Below are the code and all the weights of a small trained network. Each question names an input and a target symbol and asks about switching units off, where a switched-off unit gives its printed mean instead of its output.

import numpy as np


def w(rows, s, z=0):
    codes = np.array(rows[::2]) - 128.0
    scale = np.full(codes.shape[1], s)
    scale[-1] = z or s
    return codes * scale


def f(y):
    return y / 2 * (1 + np.tanh(0.7978845608 * (y + 0.044715 * y**3)))


def softmax(a):
    e = np.exp(a - a.max(-1, keepdims=True))
    return e / e.sum(-1, keepdims=True)


def log_softmax(a):
    a = a - a.max(-1, keepdims=True)
    return a - np.log(np.exp(a).sum(-1, keepdims=True))


def net(x, mask):
    ids = ['ΓΘαβζηξψ'.index(c) for c in x.split()]
    T = len(ids)
    res = E[ids] + P[:T]
    u = 0
    for l in range(2):
        r = res
        for j in range(3):
            rows = slice(2 * j, 2 * j + 2)
            q, k, v = (r @ M[l][rows].T for M in (Q, K, V))
            z = softmax(np.where(np.tri(T) > 0, q @ k.T / 2**0.5, -1e9)) @ v
            o = O[l][rows]
            res = res + np.where(mask[u + j], z, o[:, -1]) @ o[:, :-1]
        u += 3
        y = f(res @ A[l][:, :-1].T + A[l][:, -1])
        res = res + np.where(mask[u : u + 8], y, B[l][:, -1]) @ B[l][:, :-1]
        u += 8
    return log_softmax(res[-1] @ U[:, :-1].T + U[:, -1])


Q, K, V, O, A, B = {}, {}, {}, {}, {}, {}
E = w([
[83,102,180,157,82,84,120,121,165,26,84,88],'Γ',
[195,96,96,110,118,106,29,115,84,163,121,79],'Θ',
[83,126,98,126,86,136,150,216,60,152,82,252],'α',
[121,117,40,151,117,173,116,122,151,196,95,47],'β',
[157,101,116,88,53,131,186,124,122,94,117,179],'ζ',
[124,149,248,146,150,172,143,102,106,157,64,147],'η',
[76,95,124,170,70,132,85,56,127,165,204,182],'ξ',
[60,166,99,65,137,34,148,96,192,198,161,160],'ψ',
],0.018)
P = w([
[119,54,129,153,226,111,166,117,65,133,139,73],'0',
[109,125,136,120,139,108,150,109,74,119,111,96],'1',
[116,122,132,121,110,131,133,124,110,136,102,93],'2',
[126,150,143,120,100,133,133,121,136,140,111,117],'3',
[141,168,147,122,83,148,127,121,165,139,110,132],'4',
[153,179,148,121,71,169,113,133,199,140,122,139],'5',
[170,200,157,120,67,174,115,133,226,144,136,150],'6',
[193,220,163,130,57,188,114,138,250,150,145,159],'7',
],0.013)
Q[0] = w([
[59,122,217,167,79,44,143,142,204,83,122,164],'L0H1',
[116,118,125,125,127,152,33,121,141,144,87,4],'L0H1',
[117,171,152,150,48,109,80,103,134,133,89,98],'L0H2',
[40,124,237,118,126,112,201,106,165,110,186,195],'L0H2',
[166,146,150,108,119,108,134,71,102,164,142,213],'L0H3',
[176,109,68,95,255,149,190,206,79,124,209,116],'L0H3',
],0.0086)
K[0] = w([
[137,198,119,138,48,179,70,107,251,186,130,149],'L0H1',
[134,84,151,184,180,119,157,126,171,178,178,97],'L0H1',
[122,144,141,165,136,104,133,136,190,132,126,150],'L0H2',
[99,218,127,109,59,148,93,140,177,152,93,139],'L0H2',
[106,107,127,92,84,34,128,139,114,105,120,164],'L0H3',
[76,101,122,163,165,98,151,137,61,90,133,83],'L0H3',
],0.013)
V[0] = w([
[102,120,121,119,142,101,130,79,158,132,202,159],'L0H1',
[142,89,71,78,93,138,181,122,141,167,132,152],'L0H1',
[143,98,176,119,58,162,133,136,120,114,187,136],'L0H2',
[143,110,165,105,97,114,2,166,121,208,108,108],'L0H2',
[88,132,136,165,115,139,152,129,172,126,94,99],'L0H3',
[92,87,147,151,103,94,66,161,159,75,113,152],'L0H3',
],0.0077)
O[0] = w([
[70,131,188,125,173,153,66,163,127,117,148,87,254],'L0H1',
[170,124,208,129,107,146,144,183,103,95,189,70,224],'L0H1',
[156,137,164,74,103,109,158,63,99,114,112,166,112],'L0H2',
[178,155,156,203,178,95,121,127,138,81,138,136,138],'L0H2',
[254,153,186,145,200,117,129,117,67,110,176,116,172],'L0H3',
[131,171,88,168,183,123,136,112,156,127,158,157,97],'L0H3',
],0.0089,0.0032)
A[0] = w([
[160,86,90,195,135,80,144,122,62,218,254,168,69],'L0N1',
[144,122,64,59,112,105,162,20,159,218,131,176,22],'L0N2',
[67,124,173,159,137,89,156,170,113,20,115,142,90],'L0N3',
[147,155,130,135,149,114,118,92,100,193,178,195,112],'L0N4',
[172,175,117,87,75,179,144,125,132,142,59,88,34],'L0N5',
[77,117,65,161,147,127,87,173,148,52,228,206,30],'L0N6',
[197,101,58,191,128,94,87,93,193,118,78,87,34],'L0N7',
[71,204,92,163,92,99,168,37,167,105,97,186,2],'L0N8',
],0.0061,0.0023)
B[0] = w([
[42,163,182,155,125,144,162,100,120,119,50,71,193],'L0N1',
[65,138,122,163,82,104,147,152,193,165,152,84,142],'L0N2',
[135,122,68,122,134,134,185,11,113,178,80,126,252],'L0N3',
[85,120,178,128,84,118,112,158,125,132,97,74,187],'L0N4',
[163,42,107,130,81,113,90,141,119,106,123,156,254],'L0N5',
[76,127,135,173,37,81,182,113,150,124,1,118,146],'L0N6',
[105,188,54,78,159,72,97,174,27,32,53,184,217],'L0N7',
[149,188,129,70,75,127,150,179,123,38,114,87,203],'L0N8',
],0.0077,0.0022)
Q[1] = w([
[117,97,162,98,77,104,202,96,162,68,136,134],'L1H1',
[113,135,140,132,127,105,102,115,172,150,108,70],'L1H1',
[80,107,146,172,170,126,85,119,122,161,175,98],'L1H2',
[78,167,247,129,90,137,139,116,129,102,115,112],'L1H2',
[151,97,63,154,183,161,54,169,82,178,153,85],'L1H3',
[88,146,190,164,129,142,96,109,135,152,89,46],'L1H3',
],0.015)
K[1] = w([
[191,155,118,127,84,155,134,137,209,32,231,166],'L1H1',
[113,143,140,79,156,107,117,95,171,150,201,75],'L1H1',
[80,108,83,88,149,23,117,98,92,174,144,21],'L1H2',
[107,200,158,129,65,136,97,140,231,161,200,160],'L1H2',
[75,21,40,145,170,92,179,138,7,106,123,77],'L1H3',
[98,181,169,133,175,79,155,91,233,155,165,78],'L1H3',
],0.011)
V[1] = w([
[165,133,146,172,167,136,140,57,169,96,123,23],'L1H1',
[117,226,73,62,93,162,146,211,167,72,67,21],'L1H1',
[123,97,161,50,165,50,93,29,212,51,140,155],'L1H2',
[202,93,138,48,191,196,194,166,212,148,51,166],'L1H2',
[171,99,85,142,80,74,127,82,105,20,182,64],'L1H3',
[129,170,132,1,119,35,146,185,138,143,172,23],'L1H3',
],0.0063)
O[1] = w([
[201,137,82,89,161,187,152,52,171,175,130,174,92],'L1H1',
[106,152,75,130,135,165,131,134,21,213,190,129,175],'L1H1',
[66,116,85,159,131,209,160,216,168,99,60,187,128],'L1H2',
[63,79,89,145,108,2,129,69,40,114,114,159,3],'L1H2',
[107,86,144,115,105,169,53,131,96,40,222,160,65],'L1H3',
[171,72,100,224,135,60,84,113,202,131,127,167,250],'L1H3',
],0.0075,0.004)
A[1] = w([
[150,85,109,145,119,142,64,75,80,77,175,128,206],'L1N1',
[56,145,160,148,116,77,120,138,117,57,181,120,29],'L1N2',
[133,105,168,230,168,137,157,57,136,125,82,155,14],'L1N3',
[104,132,159,132,138,147,163,25,102,84,78,176,72],'L1N4',
[44,123,99,146,150,133,113,92,121,103,155,146,26],'L1N5',
[88,97,149,154,57,122,127,126,111,199,219,131,14],'L1N6',
[166,158,79,151,223,148,110,137,125,63,134,170,3],'L1N7',
[145,148,2,87,185,86,137,74,140,123,188,138,40],'L1N8',
],0.0086,0.0038)
B[1] = w([
[121,75,94,147,188,181,221,141,151,143,153,203,254],'L1N1',
[86,197,133,159,173,93,54,76,253,255,179,97,188],'L1N2',
[113,155,65,122,59,135,58,102,26,118,124,206,212],'L1N3',
[175,136,158,129,126,32,139,220,152,153,202,75,216],'L1N4',
[99,190,113,167,154,178,112,168,143,141,109,90,140],'L1N5',
[161,90,176,90,208,152,128,107,81,72,79,125,218],'L1N6',
[100,120,212,160,172,95,116,196,37,60,87,60,164],'L1N7',
[133,162,165,168,174,171,48,36,68,157,123,141,170],'L1N8',
],0.0074,0.0054)
U = w([
[93,184,42,108,124,175,167,146,89,158,151,168,115],'Γ',
[146,177,120,172,197,140,163,132,81,66,121,146,62],'Θ',
[145,187,142,117,92,87,181,125,41,156,142,114,241],'α',
[140,193,100,152,173,167,150,44,78,175,182,148,5],'β',
[156,70,129,123,115,152,212,115,98,111,175,192,186],'ζ',
[140,148,110,212,123,140,137,2,110,100,30,184,99],'η',
[119,184,172,76,157,210,159,48,141,109,102,111,174],'ξ',
[139,154,101,194,191,91,150,154,169,181,179,127,182],'ψ',
],0.0043,0.0015)

Each question gives the input, a string of symbols that net reads in full, and the target symbol t.
The units are the heads (2 rows each of Q, K, V and O) and the neurons (one row each of A and B). Each row of codes is followed by its name. A weight is (code - 128) times the scale printed after its matrix; where a second scale follows, it is the last column's (O, A, B and U).
mask holds one flag per unit, layer by layer, with each layer's heads first. A switched-off unit (its flag False) gives its mean, the last column of its rows in O or B, instead of its output. The means were averaged over made-up inputs and are rounded, as every weight is.
A unit's drop is (log p(t) with every unit on - log p(t) with that unit switched off) / (log p(t) with every unit on - log p(t) with every unit switched off).
The circuit of an input: a set's keep is (log p(t) with only the set's units on - log p(t) with every unit switched off) / (log p(t) with every unit on - log p(t) with every unit switched off). Starting from the 12 units with the biggest drops (on a tie, the unit counted first), units are removed one at a time, each time the one whose removal leaves the highest keep (on an exact tie, the one counted first), for as long as the keep stays at least 0.8.
circuit, biggest first: the units of the circuit, biggest drop first
unit that matters most: the unit with the biggest drop
k most important neurons: the k neurons with the biggest drops, biggest first
top k neurons in layer l: the k neurons of layer l with the biggest drops, biggest first
heads that matter: for each layer, one digit per head in row order, 1 if its drop is at least 0.15 and else 0, layers parted by /
input β ξ η Θ Γ ψ ζ β, target β: circuit, biggest first	(L1H1 L1H2 L0H2 L1N8)
input Γ Γ Γ Γ Γ, target Θ: unit that matters most	L0H3
input β ξ Γ η Γ, target α: heads that matter	100 / 011
input ψ α ψ ψ ψ ψ Θ Θ, target ψ: heads that matter	110 / 001
input ψ ψ α Θ, target ψ: circuit, biggest first	(L1H3 L0H2 L0H1)
input ξ ψ Θ α ψ Γ Γ Θ, target ξ: heads that matter	100 / 101
input η ψ ψ ψ η β ζ β, target η: circuit, biggest first	(L0N7 L0H1 L1H1)
input ξ ξ η, target ξ: heads that matter	000 / 011
input Θ ξ β, target Θ: circuit, biggest first	(L0H2 L0N7 L1N7 L1H3)
input ξ ξ Γ Γ ξ ζ β, target ξ: circuit, biggest first	(L0H1 L1H1 L1H3)
input Θ α α Θ, target Θ: circuit, biggest first	(L0H2 L0N7 L1N7 L1H3)
input Θ Θ α Γ Γ ψ α η, target η: circuit, biggest first	(L0N5 L1H3 L1N3 L1H2)
input η β ξ Γ ζ, target ζ: heads that matter	100 / 001
input ξ α ξ β, target ξ: unit that matters most	L0H1
input α ζ Θ, target α: heads that matter	000 / 111
input β α ξ ξ β, target β: circuit, biggest first	(L1H1 L1H2 L1N8 L0H2)
input ζ ψ ξ Θ, target ζ: 2 most important neurons	(L1N1 L0N5)
input ζ Θ β Γ, target ζ: circuit, biggest first	(L1H3 L0H1 L1N1 L0H3)
input β β α ξ Γ Θ η, target α: heads that matter	100 / 011
input α ζ Γ Γ, target ψ: 4 most important neurons	(L1N2 L0N3 L1N4 L0N7)
input Γ β Θ Θ, target Γ: heads that matter	100 / 010
input ψ η β Γ, target α: top neuron in layer 0	(L0N3)
input ζ Γ Θ, target ζ: heads that matter	110 / 001
input η β ξ Γ ζ ψ η Θ, target η: top 2 neurons in layer 1	(L1N8 L1N4)
input Γ Γ α α ψ β, target Γ: 2 most important neurons	(L0N7 L0N2)
input ξ ξ ψ η Γ Γ Γ, target Θ: 3 most important neurons	(L1N7 L0N8 L0N7)
input ξ Θ Γ ζ ξ α α Γ, target β: unit that matters most	L1H1
input ζ Γ Γ, target ψ: heads that matter	100 / 011
input α Γ ζ ψ β ψ Γ, target η: heads that matter	000 / 001
